Below is a small trained network, with its code and all its weights. Each question gives an input and a target symbol and asks what happens when units are switched off, that is, made to give their printed mean instead of their output.

import numpy as np


def w(rows, s, z=0):
    codes = np.array(rows[::2]) - 128.0
    scale = np.full(codes.shape[1], s)
    scale[-1] = z or s
    return codes * scale


def norm(h):
    return h / np.sqrt((h * h).mean(-1, keepdims=True) + 1e-5)


def f(y):
    return np.maximum(y, 0)


def softmax(a):
    e = np.exp(a - a.max(-1, keepdims=True))
    return e / e.sum(-1, keepdims=True)


def log_softmax(a):
    a = a - a.max(-1, keepdims=True)
    return a - np.log(np.exp(a).sum(-1, keepdims=True))


def net(x, mask):
    ids = ['ΘΨαεζηλμτ'.index(c) for c in x.split()]
    T = len(ids)
    res = E[ids] + P[:T]
    u = 0
    for l in range(2):
        r = norm(res)
        for j in range(2):
            rows = slice(2 * j, 2 * j + 2)
            q, k, v = (r @ M[l][rows].T for M in (Q, K, V))
            z = softmax(np.where(np.tri(T) > 0, q @ k.T / 2**0.5, -1e9)) @ v
            o = O[l][rows]
            res = res + np.where(mask[u + j], z, o[:, -1]) @ o[:, :-1]
        u += 2
        y = f(norm(res) @ A[l][:, :-1].T + A[l][:, -1])
        res = res + np.where(mask[u : u + 8], y, B[l][:, -1]) @ B[l][:, :-1]
        u += 8
    return log_softmax(norm(res)[-1] @ U[:, :-1].T + U[:, -1])


Q, K, V, O, A, B = {}, {}, {}, {}, {}, {}
E = w([
[164,78,103,58,126,162,167],'Θ',
[52,254,124,200,126,43,47],'Ψ',
[188,155,143,102,126,121,83],'α',
[217,110,46,141,167,121,152],'ε',
[178,131,162,50,121,150,161],'ζ',
[110,70,112,116,139,143,163],'η',
[170,87,74,133,113,98,54],'λ',
[44,88,195,87,111,122,47],'μ',
[170,158,122,75,134,183,146],'τ',
],0.015)
P = w([
[38,119,162,212,187,3,216],'0',
[71,121,118,14,69,212,140],'1',
[160,116,65,42,135,167,216],'2',
[130,80,23,120,81,165,178],'3',
[163,69,32,134,91,143,183],'4',
[212,58,62,128,112,128,198],'5',
[143,8,50,208,67,105,160],'6',
],0.0037)
Q[0] = w([
[90,93,125,200,138,199,174],'0.h0',
[164,80,1,204,163,204,149],'0.h0',
[101,210,86,213,166,56,129],'0.h1',
[20,94,113,193,129,172,182],'0.h1',
],0.0072)
K[0] = w([
[140,3,163,165,122,196,171],'0.h0',
[254,64,157,86,192,137,123],'0.h0',
[11,232,37,154,19,105,62],'0.h1',
[5,68,99,109,114,184,162],'0.h1',
],0.0061)
V[0] = w([
[188,90,135,69,167,145,135],'0.h0',
[103,207,2,90,127,161,152],'0.h0',
[67,161,132,164,150,165,128],'0.h1',
[161,93,119,121,103,160,110],'0.h1',
],0.0083)
O[0] = w([
[120,223,231,13,173,118,144,254],'0.h0',
[22,72,206,159,95,111,2,164],'0.h0',
[207,188,203,85,204,33,202,3],'0.h1',
[21,112,17,50,180,229,86,174],'0.h1',
],0.0057)
A[0] = w([
[159,152,173,108,158,116,174,232],'0.n0',
[87,42,2,151,87,178,146,3],'0.n1',
[156,104,157,58,159,129,179,72],'0.n2',
[103,172,152,160,175,81,103,158],'0.n3',
[55,76,148,142,125,154,163,141],'0.n4',
[89,139,207,133,121,200,112,229],'0.n5',
[211,124,66,123,77,114,139,255],'0.n6',
[122,107,127,97,166,194,185,187],'0.n7',
],0.0075,0.00086)
B[0] = w([
[101,56,78,157,87,155,183,158],'0.n0',
[158,165,182,88,123,156,141,254],'0.n1',
[135,170,102,99,113,159,67,212],'0.n2',
[93,139,204,130,97,158,91,143],'0.n3',
[170,140,107,67,109,143,2,180],'0.n4',
[188,63,59,203,146,67,178,212],'0.n5',
[74,114,165,100,75,71,60,172],'0.n6',
[32,154,152,220,135,104,55,236],'0.n7',
],0.0062,0.0065)
Q[1] = w([
[160,105,107,134,118,147,162],'1.h0',
[97,171,164,45,103,139,83],'1.h0',
[86,116,130,103,90,150,9],'1.h1',
[102,161,117,100,110,198,92],'1.h1',
],0.015)
K[1] = w([
[129,134,56,106,124,140,79],'1.h0',
[98,193,167,249,121,42,151],'1.h0',
[117,166,129,153,150,57,185],'1.h1',
[97,131,143,205,129,80,121],'1.h1',
],0.013)
V[1] = w([
[111,81,249,132,152,33,63],'1.h0',
[190,148,112,147,184,170,51],'1.h0',
[82,32,125,180,255,149,100],'1.h1',
[229,80,52,152,9,83,123],'1.h1',
],0.0078)
O[1] = w([
[153,176,151,160,197,122,140,253],'1.h0',
[125,141,169,12,114,91,117,68],'1.h0',
[4,141,114,132,161,67,151,26],'1.h1',
[150,125,34,141,157,82,93,162],'1.h1',
],0.012,0.004)
A[1] = w([
[70,1,111,208,27,153,107,175],'1.n0',
[59,190,203,174,144,124,127,3],'1.n1',
[77,89,195,17,135,123,124,201],'1.n2',
[185,204,95,46,168,89,75,143],'1.n3',
[195,137,148,177,92,179,85,95],'1.n4',
[121,149,85,158,93,45,78,160],'1.n5',
[130,186,142,72,216,36,192,8],'1.n6',
[192,94,79,70,111,109,57,190],'1.n7',
],0.0095,0.0022)
B[1] = w([
[106,83,152,113,168,106,228,213],'1.n0',
[208,72,157,126,122,100,97,196],'1.n1',
[144,219,56,162,121,178,128,194],'1.n2',
[103,82,133,121,68,123,143,243],'1.n3',
[134,92,88,92,154,114,186,240],'1.n4',
[45,79,217,133,122,187,120,177],'1.n5',
[203,146,100,65,135,29,254,179],'1.n6',
[107,178,200,138,116,51,119,254],'1.n7',
],0.0097,0.008)
U = w([
[92,254,150,93,79,220,112,250],'Θ',
[203,231,251,199,160,148,147,63],'Ψ',
[242,103,9,128,63,111,44,93],'α',
[132,189,49,67,160,34,210,131],'ε',
[143,42,154,78,49,212,214,95],'ζ',
[116,101,144,108,187,163,50,37],'η',
[47,87,116,44,34,62,44,53],'λ',
[10,36,75,120,181,119,157,225],'μ',
[173,114,8,206,210,189,148,158],'τ',
],0.0089,0.0018)

Each question gives the input, a string of symbols that net reads in full, and the target symbol t.
The units are the heads (2 rows each of Q, K, V and O) and the neurons (one row each of A and B). Each row of codes is followed by its name. A weight is (code - 128) times the scale printed after its matrix; where a second scale follows, it is the last column's (O, A, B and U).
mask holds one flag per unit, layer by layer, with each layer's heads first. A switched-off unit (its flag False) gives its mean, the last column of its rows in O or B, instead of its output. The means were averaged over made-up inputs and are rounded, as every weight is.
A unit's drop is (log p(t) with every unit on - log p(t) with that unit switched off) / (log p(t) with every unit on - log p(t) with every unit switched off).
The circuit of an input: a set's keep is (log p(t) with only the set's units on - log p(t) with every unit switched off) / (log p(t) with every unit on - log p(t) with every unit switched off). Starting from the 12 units with the biggest drops (on a tie, the unit counted first), units are removed one at a time, each time the one whose removal leaves the highest keep (on an exact tie, the one counted first), for as long as the keep stays at least 0.8.
units of the circuit, in order: the units of the circuit, biggest drop first
unit that matters most: the unit with the biggest drop
k most important neurons: the k neurons with the biggest drops, biggest first
top k neurons in layer l: the k neurons of layer l with the biggest drops, biggest first
which heads matter: for each layer, one digit per head in row order, 1 if its drop is at least 0.15 and else 0, layers parted by /
input α λ ζ, target α: units of the circuit, in order : [1.h1, 0.h0, 0.h1]
input Θ μ Θ η ζ, target Θ: units of the circuit, in order : [1.n2, 1.h1]
input τ α ζ ε α α ζ, target Ψ: unit that matters most : 0.h0
input τ Θ α Θ, target Ψ: units of the circuit, in order : [0.h0, 1.h0, 0.h1, 0.n5]
input Ψ Θ α τ ζ ζ λ, target λ: units of the circuit, in order : [0.h0, 0.n5]
input ζ Θ λ ζ ε μ, target ζ: units of the circuit, in order : [0.h0, 1.h1]
input ζ Θ ζ Ψ, target Ψ: 3 most important neurons : [0.n3, 0.n5, 1.n3]
input Θ ζ ζ η ζ λ λ, target Θ: which heads matter : 10 / 01
input μ α Θ, target τ: 2 most important neurons : [0.n0, 0.n7]
input ε Ψ α ζ μ, target μ: units of the circuit, in order : [0.h0, 1.n0]
input η μ μ, target μ: units of the circuit, in order : [0.h0, 1.h1]
input τ λ η α, target Ψ: units of the circuit, in order : [0.h0, 0.h1, 1.h0, 0.n5]
input μ μ α α α λ, target τ: which heads matter : 11 / 10
input ε Ψ α λ η μ τ, target τ: unit that matters most : 0.h1
input τ α η, target Ψ: units of the circuit, in order : [0.h0, 0.h1, 1.h0]
input η ζ τ ζ η λ, target μ: which heads matter : 11 / 00
input λ ζ Θ, target λ: top 2 neurons in layer 1 : [1.n3, 1.n7]
input α ε α α, target α: 2 most important neurons : [0.n6, 0.n0]
input Ψ η η, target η: which heads matter : 11 / 10
input ε η μ, target ε: unit that matters most : 1.h0
input Θ λ ζ Θ μ, target Θ: 2 most important neurons : [1.n2, 0.n4]
input ε λ Θ η μ τ ζ, target ε: 2 most important neurons : [1.n6, 0.n5]
input λ Θ ε, target λ: which heads matter : 10 / 01
